Below is a small trained network, with its code and all its weights. Each question gives an input and a class and asks what happens when units are switched off, that is, made to give their printed mean instead of their output.

import numpy as np


def w(rows, s, z=0):
    codes = np.array(rows[::2]) - 128.0
    scale = np.full(codes.shape[1], s)
    scale[-1] = z or s
    return codes * scale


def norm(h):
    return h / np.sqrt((h * h).mean(-1, keepdims=True) + 1e-5)


def f(y):
    return y / 2 * (1 + np.tanh(0.7978845608 * (y + 0.044715 * y**3)))


def log_softmax(a):
    a = a - a.max(-1, keepdims=True)
    return a - np.log(np.exp(a).sum(-1, keepdims=True))


def net(x, mask):
    res = np.array(x, float).reshape(1, 5) / 4 @ E
    u = 0
    for l in range(4):
        y = f(norm(res) @ A[l][:, :-1].T + A[l][:, -1])
        res = res + np.where(mask[u : u + 3], y, B[l][:, -1]) @ B[l][:, :-1]
        u += 3
    return log_softmax(norm(res)[-1] @ U[:, :-1].T + U[:, -1])


A, B = {}, {}
E = w([
[128,134,250,152,3,30],'x0',
[4,46,21,196,208,79],'x1',
[139,227,193,253,207,78],'x2',
[87,142,106,162,129,137],'x3',
[153,174,104,138,84,92],'x4',
],0.0074)
A[0] = w([
[118,136,157,85,160,254,140],'0.n1',
[198,120,37,6,91,203,42],'0.n2',
[192,166,108,146,135,177,2],'0.n3',
],0.0074,0.0024)
B[0] = w([
[185,198,118,107,71,168,194],'0.n1',
[152,147,75,136,153,151,255],'0.n2',
[163,248,147,138,148,145,133],'0.n3',
],0.015,0.0052)
A[1] = w([
[196,37,252,206,158,121,252],'1.n1',
[79,18,144,140,23,136,249],'1.n2',
[218,51,138,113,197,205,133],'1.n3',
],0.0044,0.0013)
B[1] = w([
[90,252,82,154,100,60,240],'1.n1',
[49,187,137,50,161,84,251],'1.n2',
[137,58,176,201,129,88,202],'1.n3',
],0.011,0.0016)
A[2] = w([
[94,117,145,221,146,81,21],'2.n1',
[38,255,166,117,168,172,1],'2.n2',
[151,91,160,132,214,99,219],'2.n3',
],0.0076,0.0019)
B[2] = w([
[199,144,148,244,254,55,231],'2.n1',
[154,104,207,111,37,200,252],'2.n2',
[226,202,38,198,251,29,173],'2.n3',
],0.0097,0.0017)
A[3] = w([
[34,49,103,105,109,68,71],'3.n1',
[113,71,112,120,200,155,192],'3.n2',
[167,76,75,9,3,110,253],'3.n3',
],0.0078,0.003)
B[3] = w([
[92,202,55,2,69,110,160],'3.n1',
[101,130,8,129,69,45,164],'3.n2',
[59,31,163,104,167,142,254],'3.n3',
],0.0095,0.0072)
U = w([
[179,149,47,48,107,223,74],'0',
[159,215,157,167,118,223,128],'1',
[95,60,32,95,154,128,128],'2',
[160,147,63,140,183,74,187],'3',
[92,2,210,79,107,150,150],'4',
[137,222,175,129,109,97,132],'5',
[75,143,83,77,117,115,251],'6',
[97,135,145,222,140,58,63],'7',
],0.0098,0.0033)

Each question gives the input, the list of numbers given to net, and the class t.
The units are the neurons (one row each of A and B). Each row of codes is followed by its name. A weight is (code - 128) times the scale printed after its matrix; where a second scale follows, it is the last column's (A, B and U).
mask holds one flag per neuron, layer by layer. A switched-off neuron (its flag False) gives its mean, the last column of its row in B, instead of its output. The means were averaged over made-up inputs and are rounded, as every weight is.
A unit's drop is (log p(t) with every unit on - log p(t) with that unit switched off) / (log p(t) with every unit on - log p(t) with every unit switched off).
The circuit of an input: a set's keep is (log p(t) with only the set's units on - log p(t) with every unit switched off) / (log p(t) with every unit on - log p(t) with every unit switched off). Starting from all 12 units, units are removed one at a time, each time the one whose removal leaves the highest keep (on an exact tie, the one counted first), for as long as the keep stays at least 0.8.
circuit, biggest first: the units of the circuit, biggest drop first
top k neurons: the k neurons with the biggest drops, biggest first
top k neurons in layer l: the k neurons of layer l with the biggest drops, biggest first
drop when u is switched off: that unit's drop, to one decimal
input [2,-3,-4,-6,4], class 4: circuit, biggest first	[3.n3]
input [2,-2,0,-7,2], class 4: circuit, biggest first	[3.n3, 2.n1]
input [3,-6,0,2,1], class 4: top 3 neurons	[3.n3, 2.n1, 2.n3]
input [-8,0,5,2,-7], class 1: top 3 neurons	[0.n1, 2.n2, 0.n3]
input [1,-8,-6,0,-1], class 4: top 2 neurons	[3.n3, 2.n3]
input [5,-1,-5,6,5], class 4: top 2 neurons	[3.n3, 3.n2]
input [-6,-2,2,-1,-5], class 1: top 2 neurons	[0.n1, 0.n3]
input [6,8,-6,-5,-7], class 6: top 2 neurons	[3.n1, 1.n2]
input [4,-7,-3,2,-6], class 4: top 2 neurons in layer 3	[3.n3, 3.n1]
input [6,-4,-1,-6,6], class 4: top 2 neurons in layer 2	[2.n1, 2.n3]
input [7,0,-2,3,3], class 4: top 2 neurons in layer 3	[3.n3, 3.n2]
input [-3,-1,2,4,2], class 1: drop when 0.n3 is switched off	0.1
input [1,-1,-3,5,5], class 4: drop when 3.n3 is switched off	0.5
input [-3,-2,2,1,-8], class 1: drop when 0.n1 is switched off	0.9
